Here is a tiny trained network, its code and every weight. The questions are about switching its units off for an input and a class, where a switched-off unit gives its printed mean instead of its output.

import numpy as np


def w(rows, s, z=0):
    codes = np.array(rows[::2]) - 128.0
    scale = np.full(codes.shape[1], s)
    scale[-1] = z or s
    return codes * scale


def f(y):
    return y / 2 * (1 + np.tanh(0.7978845608 * (y + 0.044715 * y**3)))


def log_softmax(a):
    a = a - a.max(-1, keepdims=True)
    return a - np.log(np.exp(a).sum(-1, keepdims=True))


def net(x, mask):
    res = np.array(x, float).reshape(1, 4) / 4 @ E
    y = f(res @ A[0][:, :-1].T + A[0][:, -1])
    res = res + np.where(mask, y, B[0][:, -1]) @ B[0][:, :-1]
    return log_softmax(res[-1] @ U[:, :-1].T + U[:, -1])


A, B = {}, {}
E = w([
[46,27,159,243,100,173,103,94,85,193],'x0',
[187,122,119,167,44,78,104,136,227,40],'x1',
[99,151,196,188,189,89,156,124,150,62],'x2',
[139,144,143,145,110,117,67,232,136,254],'x3',
],0.0099)
A[0] = w([
[151,165,150,109,165,65,150,124,158,92,69],'n0',
[122,100,161,156,142,148,121,101,99,198,185],'n1',
[141,193,128,102,188,127,147,133,128,128,238],'n2',
[108,77,164,126,129,159,132,97,129,113,251],'n3',
[174,148,126,141,99,101,137,103,167,50,214],'n4',
[150,114,97,92,140,145,148,141,90,107,116],'n5',
[129,159,144,145,122,112,74,247,178,154,253],'n6',
[63,137,142,130,158,171,100,167,98,191,73],'n7',
[159,112,122,85,42,125,75,134,150,152,145],'n8',
],0.013,0.0031)
B[0] = w([
[142,133,96,103,63,91,169,115,228,191,214],'n0',
[36,109,100,178,168,181,148,88,187,127,211],'n1',
[191,26,119,57,154,103,154,133,168,104,210],'n2',
[90,97,126,131,168,106,120,71,123,14,184],'n3',
[106,99,81,153,150,165,136,86,212,93,248],'n4',
[141,101,177,111,135,66,56,216,61,114,163],'n5',
[167,97,180,70,148,196,101,174,61,113,236],'n6',
[68,95,158,229,124,165,132,129,131,124,210],'n7',
[175,108,30,98,1,115,161,132,164,143,203],'n8',
],0.0094,0.014)
U = w([
[139,254,151,157,115,67,138,145,103,145,19],'0',
[84,117,106,172,138,133,145,61,175,100,144],'1',
[196,130,97,65,87,122,145,136,153,173,198],'2',
[156,206,176,160,107,42,109,102,105,178,2],'3',
[104,128,146,163,151,150,89,175,65,168,83],'4',
[170,112,199,88,178,123,99,157,89,54,148],'5',
],0.013,0.0046)

Each question gives the input, the list of numbers given to net, and the class t.
The units are the neurons (one row each of A and B). Each row of codes is followed by its name. A weight is (code - 128) times the scale printed after its matrix; where a second scale follows, it is the last column's (A, B and U).
mask holds one flag per neuron, in row order. A switched-off neuron (its flag False) gives its mean, the last column of its row in B, instead of its output. The means were averaged over made-up inputs and are rounded, as every weight is.
A unit's drop is (log p(t) with every unit on - log p(t) with that unit switched off) / (log p(t) with every unit on - log p(t) with every unit switched off).
The circuit of an input: a set's keep is (log p(t) with only the set's units on - log p(t) with every unit switched off) / (log p(t) with every unit on - log p(t) with every unit switched off). Starting from all 9 units, units are removed one at a time, each time the one whose removal leaves the highest keep (on an exact tie, the one counted first), for as long as the keep stays at least 0.8.
units of the circuit, in order: the units of the circuit, biggest drop first
top k neurons: the k neurons with the biggest drops, biggest first
drop of u: that unit's drop, to one decimal
input [1,1,-4,0], class 2: units of the circuit, in order -> (n4)
input [-1,-4,3,-3], class 5: top 3 neurons -> (n4; n1; n8)
input [3,2,-4,7], class 4: top 4 neurons -> (n7; n0; n6; n2)
input [-5,-4,-7,-4], class 5: top 2 neurons -> (n5; n0)
input [1,-6,-6,3], class 4: top 3 neurons -> (n4; n0; n3)
input [-4,-5,0,2], class 5: units of the circuit, in order -> (n8; n0)
input [-5,2,8,6], class 2: top 2 neurons -> (n0; n3)
input [-6,-7,-6,5], class 5: units of the circuit, in order -> (n0; n5)
input [-2,-5,3,5], class 4: top 2 neurons -> (n7; n3)
input [-6,-8,2,-2], class 2: top 2 neurons -> (n0; n6)
input [8,7,2,6], class 4: top 2 neurons -> (n6; n4)
input [-6,4,2,-3], class 2: top 3 neurons -> (n0; n1; n7)
input [2,5,-3,0], class 2: top 3 neurons -> (n1; n8; n7)
input [-4,-5,2,8], class 5: units of the circuit, in order -> (n6)
input [-2,-5,6,2], class 5: drop of n5 -> -0.1
input [7,-6,-6,4], class 1: drop of n4 -> 0.0
input [-4,8,4,2], class 2: drop of n6 -> 0.1
